Below are the code and all the weights of a small trained network. Each question names an input and a target symbol and asks about switching units off, where a switched-off unit gives its printed mean instead of its output.

import numpy as np


def w(rows, s, z=0):
    codes = np.array(rows[::2]) - 128.0
    scale = np.full(codes.shape[1], s)
    scale[-1] = z or s
    return codes * scale


def norm(h):
    return h / np.sqrt((h * h).mean(-1, keepdims=True) + 1e-5)


def f(y):
    return y / 2 * (1 + np.tanh(0.7978845608 * (y + 0.044715 * y**3)))


def softmax(a):
    e = np.exp(a - a.max(-1, keepdims=True))
    return e / e.sum(-1, keepdims=True)


def log_softmax(a):
    a = a - a.max(-1, keepdims=True)
    return a - np.log(np.exp(a).sum(-1, keepdims=True))


def net(x, mask):
    ids = ['βδζηπστω'.index(c) for c in x.split()]
    T = len(ids)
    res = E[ids] + P[:T]
    u = 0
    for l in range(2):
        r = norm(res)
        for j in range(3):
            rows = slice(2 * j, 2 * j + 2)
            q, k, v = (r @ M[l][rows].T for M in (Q, K, V))
            z = softmax(np.where(np.tri(T) > 0, q @ k.T / 2**0.5, -1e9)) @ v
            o = O[l][rows]
            res = res + np.where(mask[u + j], z, o[:, -1]) @ o[:, :-1]
        u += 3
        y = f(norm(res) @ A[l][:, :-1].T + A[l][:, -1])
        res = res + np.where(mask[u : u + 12], y, B[l][:, -1]) @ B[l][:, :-1]
        u += 12
    return log_softmax(norm(res)[-1] @ U[:, :-1].T + U[:, -1])


Q, K, V, O, A, B = {}, {}, {}, {}, {}, {}
E = w([
[96,175,113],'β',
[205,243,188],'δ',
[145,200,132],'ζ',
[145,124,52],'η',
[85,145,83],'π',
[209,87,64],'σ',
[61,64,198],'τ',
[10,138,139],'ω',
],0.012)
P = w([
[122,253,40],'0',
[119,217,61],'1',
[127,193,89],'2',
[131,178,103],'3',
[137,165,120],'4',
[137,155,125],'5',
[139,147,138],'6',
[139,140,146],'7',
[139,134,147],'8',
[140,128,157],'9',
],0.004)
Q[0] = w([
[140,118,57],'L0H0',
[100,119,192],'L0H0',
[87,119,224],'L0H1',
[205,71,129],'L0H1',
[136,4,122],'L0H2',
[56,108,122],'L0H2',
],0.013)
K[0] = w([
[185,157,93],'L0H0',
[63,127,149],'L0H0',
[72,96,199],'L0H1',
[253,98,131],'L0H1',
[130,98,63],'L0H2',
[61,144,127],'L0H2',
],0.013)
V[0] = w([
[195,185,83],'L0H0',
[72,114,171],'L0H0',
[53,130,40],'L0H1',
[102,124,2],'L0H1',
[70,164,83],'L0H2',
[226,84,105],'L0H2',
],0.0061)
O[0] = w([
[56,186,96,188],'L0H0',
[147,87,112,124],'L0H0',
[62,43,136,252],'L0H1',
[128,29,205,209],'L0H1',
[253,118,136,201],'L0H2',
[21,119,198,34],'L0H2',
],0.0047,0.003)
A[0] = w([
[177,206,142,119],'L0N0',
[112,144,178,199],'L0N1',
[141,232,97,63],'L0N2',
[127,123,125,19],'L0N3',
[119,107,120,55],'L0N4',
[97,10,124,4],'L0N5',
[113,129,69,199],'L0N6',
[232,109,145,77],'L0N7',
[81,200,155,229],'L0N8',
[94,170,122,140],'L0N9',
[107,69,111,32],'L0N10',
[187,137,74,47],'L0N11',
],0.012,0.0025)
B[0] = w([
[169,2,91,249],'L0N0',
[144,151,84,166],'L0N1',
[112,30,140,253],'L0N2',
[141,143,163,109],'L0N3',
[139,102,146,119],'L0N4',
[107,27,168,190],'L0N5',
[53,143,168,191],'L0N6',
[52,158,125,162],'L0N7',
[163,139,62,253],'L0N8',
[129,148,89,178],'L0N9',
[140,67,161,149],'L0N10',
[76,134,120,152],'L0N11',
],0.0074,0.0056)
Q[1] = w([
[33,127,117],'L1H0',
[84,66,159],'L1H0',
[105,25,244],'L1H1',
[60,156,72],'L1H1',
[90,50,2],'L1H2',
[80,143,211],'L1H2',
],0.0096)
K[1] = w([
[65,168,248],'L1H0',
[1,210,143],'L1H0',
[141,7,202],'L1H1',
[55,234,158],'L1H1',
[48,158,35],'L1H2',
[128,77,203],'L1H2',
],0.0091)
V[1] = w([
[41,103,206],'L1H0',
[183,183,82],'L1H0',
[113,205,86],'L1H1',
[106,156,130],'L1H1',
[183,140,240],'L1H2',
[74,253,44],'L1H2',
],0.0056)
O[1] = w([
[82,108,59,146],'L1H0',
[56,17,155,87],'L1H0',
[167,62,202,90],'L1H1',
[197,53,48,112],'L1H1',
[169,2,108,2],'L1H2',
[48,216,150,154],'L1H2',
],0.0056,0.0049)
A[1] = w([
[193,65,200,157],'L1N0',
[147,99,91,2],'L1N1',
[105,133,190,223],'L1N2',
[126,82,111,32],'L1N3',
[196,131,198,55],'L1N4',
[91,155,89,118],'L1N5',
[142,136,147,87],'L1N6',
[186,96,171,163],'L1N7',
[113,148,104,183],'L1N8',
[164,120,87,80],'L1N9',
[131,118,162,109],'L1N10',
[155,251,77,180],'L1N11',
],0.017,0.0044)
B[1] = w([
[152,213,155,222],'L1N0',
[110,102,83,136],'L1N1',
[232,46,154,151],'L1N2',
[93,141,82,130],'L1N3',
[47,166,208,172],'L1N4',
[132,167,173,221],'L1N5',
[71,100,81,114],'L1N6',
[111,235,157,204],'L1N7',
[159,191,142,192],'L1N8',
[157,64,137,173],'L1N9',
[156,115,131,114],'L1N10',
[131,67,2,254],'L1N11',
],0.0077,0.0068)
U = w([
[53,176,42,57],'β',
[47,141,177,168],'δ',
[109,72,149,253],'ζ',
[189,82,95,202],'η',
[200,93,167,183],'π',
[250,171,86,88],'σ',
[136,131,118,50],'τ',
[144,133,122,55],'ω',
],0.017,0.0059)

Each question gives the input, a string of symbols that net reads in full, and the target symbol t.
The units are the heads (2 rows each of Q, K, V and O) and the neurons (one row each of A and B). Each row of codes is followed by its name. A weight is (code - 128) times the scale printed after its matrix; where a second scale follows, it is the last column's (O, A, B and U).
mask holds one flag per unit, layer by layer, with each layer's heads first. A switched-off unit (its flag False) gives its mean, the last column of its rows in O or B, instead of its output. The means were averaged over made-up inputs and are rounded, as every weight is.
A unit's drop is (log p(t) with every unit on - log p(t) with that unit switched off) / (log p(t) with every unit on - log p(t) with every unit switched off).
most important unit: the unit with the biggest drop
top k neurons: the k neurons with the biggest drops, biggest first
top k neurons in layer l: the k neurons of layer l with the biggest drops, biggest first
input ω π π δ τ ω ω ω ζ, target η: most important unit : L0N6
input η ω ω, target δ: top 4 neurons : L0N5; L1N11; L0N0; L0N2
input β δ η η η η η π, target δ: top 2 neurons in layer 0 : L0N5; L0N0
input ω δ δ δ η β π δ π, target δ: top 2 neurons in layer 1 : L1N11; L1N9
input η η π ω π π, target ζ: top 3 neurons : L0N5; L0N8; L0N10
input ζ ω ω, target δ: top 2 neurons in layer 1 : L1N11; L1N0
input ζ δ τ, target π: top 3 neurons : L0N5; L1N2; L0N8
input β δ β ω ω β β η, target β: top 2 neurons : L0N2; L0N0
input σ η ζ σ δ β ω β δ η, target δ: top 2 neurons : L1N11; L0N0
input η δ β π δ, target β: top 3 neurons : L0N0; L1N11; L1N4
input π τ δ δ δ ζ δ π π, target ζ: top 4 neurons : L0N5; L0N8; L0N10; L1N7
input σ β δ σ ω η β ω π σ, target ζ: top 3 neurons in layer 1 : L1N7; L1N2; L1N0
input ω σ δ σ, target δ: top 3 neurons in layer 0 : L0N0; L0N2; L0N5
input ω η η π ω η β ω, target ζ: top 3 neurons in layer 1 : L1N7; L1N11; L1N2
input δ δ δ δ σ δ η π σ, target δ: top 4 neurons in layer 0 : L0N5; L0N0; L0N8; L0N2
input π δ σ σ δ σ, target ζ: most important unit : L0H2
input π ω δ δ δ τ σ η ω ω, target ζ: top 2 neurons : L0N5; L1N7
input ω δ β η δ, target β: top 3 neurons in layer 1 : L1N4; L1N11; L1N2
input π η δ σ σ η δ η, target ζ: top 3 neurons in layer 1 : L1N7; L1N2; L1N0
input ω η δ ω δ η δ σ, target β: most important unit : L1H0
